Below is a small trained network, with its code and all its weights. Each question gives an input and a class and asks what happens when units are switched off, that is, made to give their printed mean instead of their output.

import numpy as np


def w(rows, s, z=0):
    codes = np.array(rows[::2]) - 128.0
    scale = np.full(codes.shape[1], s)
    scale[-1] = z or s
    return codes * scale


def f(y):
    return y / 2 * (1 + np.tanh(0.7978845608 * (y + 0.044715 * y**3)))


def log_softmax(a):
    a = a - a.max(-1, keepdims=True)
    return a - np.log(np.exp(a).sum(-1, keepdims=True))


def net(x, mask):
    res = np.array(x, float).reshape(1, 8) / 4 @ E
    y = f(res @ A[0][:, :-1].T + A[0][:, -1])
    res = res + np.where(mask, y, B[0][:, -1]) @ B[0][:, :-1]
    return log_softmax(res[-1] @ U[:, :-1].T + U[:, -1])


A, B = {}, {}
E = w([
[129,127,124,127,130,124,123,123,129],'x0',
[130,125,119,127,129,128,122,130,129],'x1',
[128,126,124,133,128,131,128,137,130],'x2',
[204,159,160,22,60,46,15,222,17],'x3',
[224,230,192,218,213,236,42,98,70],'x4',
[186,52,204,162,19,172,47,122,255],'x5',
[126,132,127,129,121,133,131,132,126],'x6',
[131,129,128,131,124,123,131,124,126],'x7',
],0.0056)
A[0] = w([
[63,194,69,108,222,94,187,113,50,107],'n0',
[85,97,106,222,181,202,207,78,218,82],'n1',
[48,35,99,80,97,65,190,111,199,138],'n2',
[84,193,77,115,211,102,188,122,43,65],'n3',
[91,86,136,173,156,154,195,85,170,145],'n4',
[53,52,80,92,90,85,185,119,195,77],'n5',
[169,180,171,212,194,211,107,78,110,149],'n6',
[221,171,157,20,56,48,28,224,27,1],'n7',
[166,162,164,158,160,187,127,95,112,111],'n8',
[90,121,96,197,163,171,207,92,176,87],'n9',
[186,192,196,225,208,231,94,60,116,151],'n10',
[178,184,175,207,198,222,89,74,121,144],'n11',
[63,190,79,115,218,90,185,108,48,65],'n12',
[63,119,103,219,182,212,209,46,202,55],'n13',
[169,70,205,129,38,149,49,146,167,60],'n14',
[58,53,86,91,90,85,187,114,192,82],'n15',
[150,61,177,184,46,183,99,87,255,89],'n16',
[149,70,188,167,56,168,78,95,228,80],'n17',
[165,179,165,193,183,201,91,98,117,134],'n18',
[17,14,88,58,66,36,220,122,205,166],'n19',
[177,196,158,182,154,179,82,137,93,102],'n20',
[112,139,80,172,148,169,179,89,189,70],'n21',
],0.0065,0.0021)
B[0] = w([
[223,95,78,190,199,217,213,82,197,196],'n0',
[39,90,224,34,168,51,60,48,81,218],'n1',
[192,190,57,119,52,85,76,195,120,213],'n2',
[212,74,86,199,203,220,224,69,205,185],'n3',
[97,108,191,56,151,91,85,74,69,182],'n4',
[183,185,82,127,73,95,93,171,120,197],'n5',
[171,184,64,124,59,79,83,195,130,202],'n6',
[2,23,251,38,213,49,51,9,43,244],'n7',
[174,164,92,128,87,84,97,140,88,161],'n8',
[80,75,196,85,174,98,105,64,105,188],'n9',
[195,202,51,123,41,90,71,207,135,225],'n10',
[188,187,57,117,52,79,74,207,118,209],'n11',
[216,71,94,238,209,222,217,76,199,188],'n12',
[35,72,214,40,176,52,81,46,61,221],'n13',
[157,44,127,218,225,216,236,43,191,180],'n14',
[173,177,82,119,76,102,94,192,112,195],'n15',
[195,54,100,226,227,239,245,50,195,207],'n16',
[198,103,100,227,206,226,225,88,179,192],'n17',
[172,158,82,119,86,79,81,170,122,189],'n18',
[192,236,50,149,22,80,49,231,127,254],'n19',
[166,177,108,103,83,86,87,164,115,177],'n20',
[78,71,194,72,185,88,110,63,59,170],'n21',
],0.0063,0.0096)
U = w([
[181,234,42,117,11,69,48,255,108,166],'0',
[21,53,252,26,200,56,61,48,41,180],'1',
[202,72,75,239,217,247,246,87,223,4],'2',
],0.009,0.0035)

Each question gives the input, the list of numbers given to net, and the class t.
The units are the neurons (one row each of A and B). Each row of codes is followed by its name. A weight is (code - 128) times the scale printed after its matrix; where a second scale follows, it is the last column's (A, B and U).
mask holds one flag per neuron, in row order. A switched-off neuron (its flag False) gives its mean, the last column of its row in B, instead of its output. The means were averaged over made-up inputs and are rounded, as every weight is.
A unit's drop is (log p(t) with every unit on - log p(t) with that unit switched off) / (log p(t) with every unit on - log p(t) with every unit switched off).
The circuit of an input: a set's keep is (log p(t) with only the set's units on - log p(t) with every unit switched off) / (log p(t) with every unit on - log p(t) with every unit switched off). Starting from the 12 units with the biggest drops (on a tie, the unit counted first), units are removed one at a time, each time the one whose removal leaves the highest keep (on an exact tie, the one counted first), for as long as the keep stays at least 0.8.
circuit, biggest first: the units of the circuit, biggest drop first
k most important neurons: the k neurons with the biggest drops, biggest first
drop of u: that unit's drop, to one decimal
input [1,6,4,6,0,7,3,6], class 2: circuit, biggest first -> n14
input [-8,0,4,8,7,-8,-5,2], class 1: 3 most important neurons -> n7, n19, n16
input [8,4,2,-8,-8,8,1,4], class 0: 4 most important neurons -> n19, n2, n5, n15
input [-1,-1,-1,-7,-7,-3,-7,-4], class 0: 4 most important neurons -> n19, n2, n7, n5
input [6,5,-6,-6,5,-4,-2,3], class 1: 2 most important neurons -> n13, n1
input [2,8,-6,7,1,8,3,-4], class 2: 2 most important neurons -> n14, n17
input [2,0,3,-3,2,-1,8,1], class 1: 2 most important neurons -> n19, n2
input [-2,-4,-6,-8,8,-8,5,4], class 0: 4 most important neurons -> n10, n11, n6, n7
input [0,5,7,0,0,2,6,1], class 2: 2 most important neurons -> n7, n19
input [-1,-6,-3,-1,-6,7,3,4], class 2: 2 most important neurons -> n16, n17
input [1,0,4,7,4,-5,7,1], class 1: drop of n7 -> 0.9
input [2,-3,0,5,-2,-6,8,-8], class 2: drop of n3 -> 0.2
input [2,6,4,6,-4,8,-3,1], class 2: drop of n14 -> 0.1
input [6,7,-2,8,-5,4,-3,-5], class 1: circuit, biggest first -> n7
